Here is a tiny trained network, its code and every weight. The questions are about switching its units off for an input and a class, where a switched-off unit gives its printed mean instead of its output.

import numpy as np


def w(rows, s, z=0):
    codes = np.array(rows[::2]) - 128.0
    scale = np.full(codes.shape[1], s)
    scale[-1] = z or s
    return codes * scale


def f(y):
    return y / 2 * (1 + np.tanh(0.7978845608 * (y + 0.044715 * y**3)))


def log_softmax(a):
    a = a - a.max(-1, keepdims=True)
    return a - np.log(np.exp(a).sum(-1, keepdims=True))


def net(x, mask):
    res = np.array(x, float).reshape(1, 6) / 4 @ E
    y = f(res @ A[0][:, :-1].T + A[0][:, -1])
    res = res + np.where(mask, y, B[0][:, -1]) @ B[0][:, :-1]
    return log_softmax(res[-1] @ U[:, :-1].T + U[:, -1])


A, B = {}, {}
E = w([
[57,158,144,2,179,46],'x0',
[96,147,103,20,82,235],'x1',
[104,67,128,121,36,183],'x2',
[233,28,190,141,167,83],'x3',
[172,173,65,136,5,60],'x4',
[81,160,213,184,36,150],'x5',
],0.0066)
A[0] = w([
[107,187,115,137,124,147,43],'N1',
[103,223,91,160,134,190,25],'N2',
[135,81,76,249,73,102,1],'N3',
[111,119,145,136,110,100,88],'N4',
[128,115,113,166,113,122,56],'N5',
[133,92,189,153,167,149,64],'N6',
[176,73,80,168,89,166,118],'N7',
[217,104,105,68,121,214,41],'N8',
[123,108,119,152,149,99,81],'N9',
[157,126,133,117,115,132,92],'N10',
[123,131,173,85,74,32,81],'N11',
[140,72,232,179,205,181,34],'N12',
[202,112,130,76,110,32,87],'N13',
[122,115,149,130,147,141,128],'N14',
[66,114,95,48,200,140,30],'N15',
[113,112,119,167,123,110,114],'N16',
[117,148,110,109,146,161,95],'N17',
[173,151,111,75,128,129,115],'N18',
[65,181,148,154,108,134,87],'N19',
[152,137,119,98,128,126,117],'N20',
[147,111,122,155,167,69,89],'N21',
[101,122,116,80,163,130,83],'N22',
[197,130,118,176,243,13,47],'N23',
[156,115,127,160,194,58,80],'N24',
[163,129,118,86,96,81,49],'N25',
[91,117,109,89,161,123,93],'N26',
[150,118,128,106,99,106,59],'N27',
[205,104,103,78,117,211,10],'N28',
[134,115,149,137,124,134,116],'N29',
[121,128,144,142,124,132,100],'N30',
[132,114,163,133,147,155,95],'N31',
[125,111,144,136,140,131,76],'N32',
[81,143,204,129,99,73,18],'N33',
[95,115,107,71,179,139,80],'N34',
[88,125,109,93,156,133,76],'N35',
],0.014,0.0062)
B[0] = w([
[102,159,104,135,88,93,143],'N1',
[85,218,83,144,82,145,169],'N2',
[92,112,182,240,213,37,192],'N3',
[141,130,164,137,121,102,132],'N4',
[124,138,143,163,140,119,132],'N5',
[124,119,170,113,120,194,159],'N6',
[131,87,138,241,121,83,190],'N7',
[126,96,45,155,112,176,175],'N8',
[154,151,134,130,138,137,137],'N9',
[127,107,131,138,119,125,125],'N10',
[140,51,193,83,88,105,192],'N11',
[95,101,212,109,127,251,197],'N12',
[187,50,103,74,123,104,204],'N13',
[120,142,139,127,135,162,139],'N14',
[76,112,119,131,220,87,219],'N15',
[133,151,168,147,149,103,140],'N16',
[93,137,101,130,139,122,149],'N17',
[107,82,101,99,119,128,161],'N18',
[122,203,161,119,80,121,172],'N19',
[122,104,111,109,126,132,140],'N20',
[187,162,115,136,146,138,173],'N21',
[103,109,136,146,187,91,172],'N22',
[245,227,67,94,168,153,248],'N23',
[199,189,99,122,144,153,193],'N24',
[128,81,118,97,88,115,152],'N25',
[108,119,132,129,182,93,172],'N26',
[132,98,144,119,103,121,129],'N27',
[119,90,56,151,104,171,164],'N28',
[131,119,144,157,126,143,132],'N29',
[128,139,146,145,118,144,126],'N30',
[110,128,148,138,121,162,140],'N31',
[135,148,142,133,123,157,124],'N32',
[142,165,200,97,139,86,158],'N33',
[92,111,130,150,200,100,190],'N34',
[109,131,122,117,171,99,164],'N35',
],0.03,0.011)
U = w([
[106,150,211,120,135,192,83],'0',
[126,205,231,65,64,10,95],'1',
[145,144,184,200,131,33,173],'2',
[166,65,134,14,96,24,68],'3',
[249,197,113,96,188,102,81],'4',
[29,254,95,86,54,56,128],'5',
[48,151,92,39,220,54,249],'6',
[121,92,52,161,106,123,153],'7',
],0.0067,0.0022)

Each question gives the input, the list of numbers given to net, and the class t.
The units are the neurons (one row each of A and B). Each row of codes is followed by its name. A weight is (code - 128) times the scale printed after its matrix; where a second scale follows, it is the last column's (A, B and U).
mask holds one flag per neuron, in row order. A switched-off neuron (its flag False) gives its mean, the last column of its row in B, instead of its output. The means were averaged over made-up inputs and are rounded, as every weight is.
A unit's drop is (log p(t) with every unit on - log p(t) with that unit switched off) / (log p(t) with every unit on - log p(t) with every unit switched off).
The circuit of an input: a set's keep is (log p(t) with only the set's units on - log p(t) with every unit switched off) / (log p(t) with every unit on - log p(t) with every unit switched off). Starting from the 12 units with the biggest drops (on a tie, the unit counted first), units are removed one at a time, each time the one whose removal leaves the highest keep (on an exact tie, the one counted first), for as long as the keep stays at least 0.8.
circuit, biggest first: the units of the circuit, biggest drop first
unit that matters most: the unit with the biggest drop
top k neurons: the k neurons with the biggest drops, biggest first
drop when u is switched off: that unit's drop, to one decimal
input [-7,-8,-1,-8,5,-6], class 2: circuit, biggest first -> N3
input [-5,5,2,8,3,7], class 2: top 2 neurons -> N3, N7
input [-6,1,8,-8,1,0], class 5: top 2 neurons -> N2, N19
input [1,-1,-3,6,6,4], class 3: top 2 neurons -> N11, N13
input [-6,4,2,-4,-7,-8], class 7: top 2 neurons -> N8, N28
input [-6,8,8,-5,3,3], class 7: top 3 neurons -> N7, N8, N28
input [-1,8,0,-1,3,-5], class 7: top 2 neurons -> N8, N28
input [8,-5,-3,-1,4,6], class 1: top 3 neurons -> N33, N19, N11
input [-2,-1,-6,-1,4,4], class 1: top 2 neurons -> N23, N7
input [-1,0,-6,-4,-5,1], class 5: top 3 neurons -> N2, N13, N3
input [5,8,0,4,3,8], class 1: top 2 neurons -> N13, N33
input [0,2,8,8,-1,2], class 0: top 2 neurons -> N12, N6
input [4,-6,-7,-5,5,5], class 1: top 3 neurons -> N11, N19, N33
input [-8,8,3,2,1,7], class 7: circuit, biggest first -> N28
input [0,6,-7,5,0,6], class 0: top 2 neurons -> N23, N13
input [0,-2,5,3,6,-7], class 3: top 2 neurons -> N13, N25
input [-4,-1,6,6,-3,-2], class 0: drop when N12 is switched off -> 0.6
input [7,1,1,4,4,8], class 3: drop when N11 is switched off -> 0.3
input [-5,-3,5,6,-7,-5], class 0: drop when N12 is switched off -> 1.4
input [-1,-5,-3,-6,6,4], class 1: unit that matters most -> N19
input [5,-1,7,-7,-2,6], class 5: drop when N2 is switched off -> 0.2
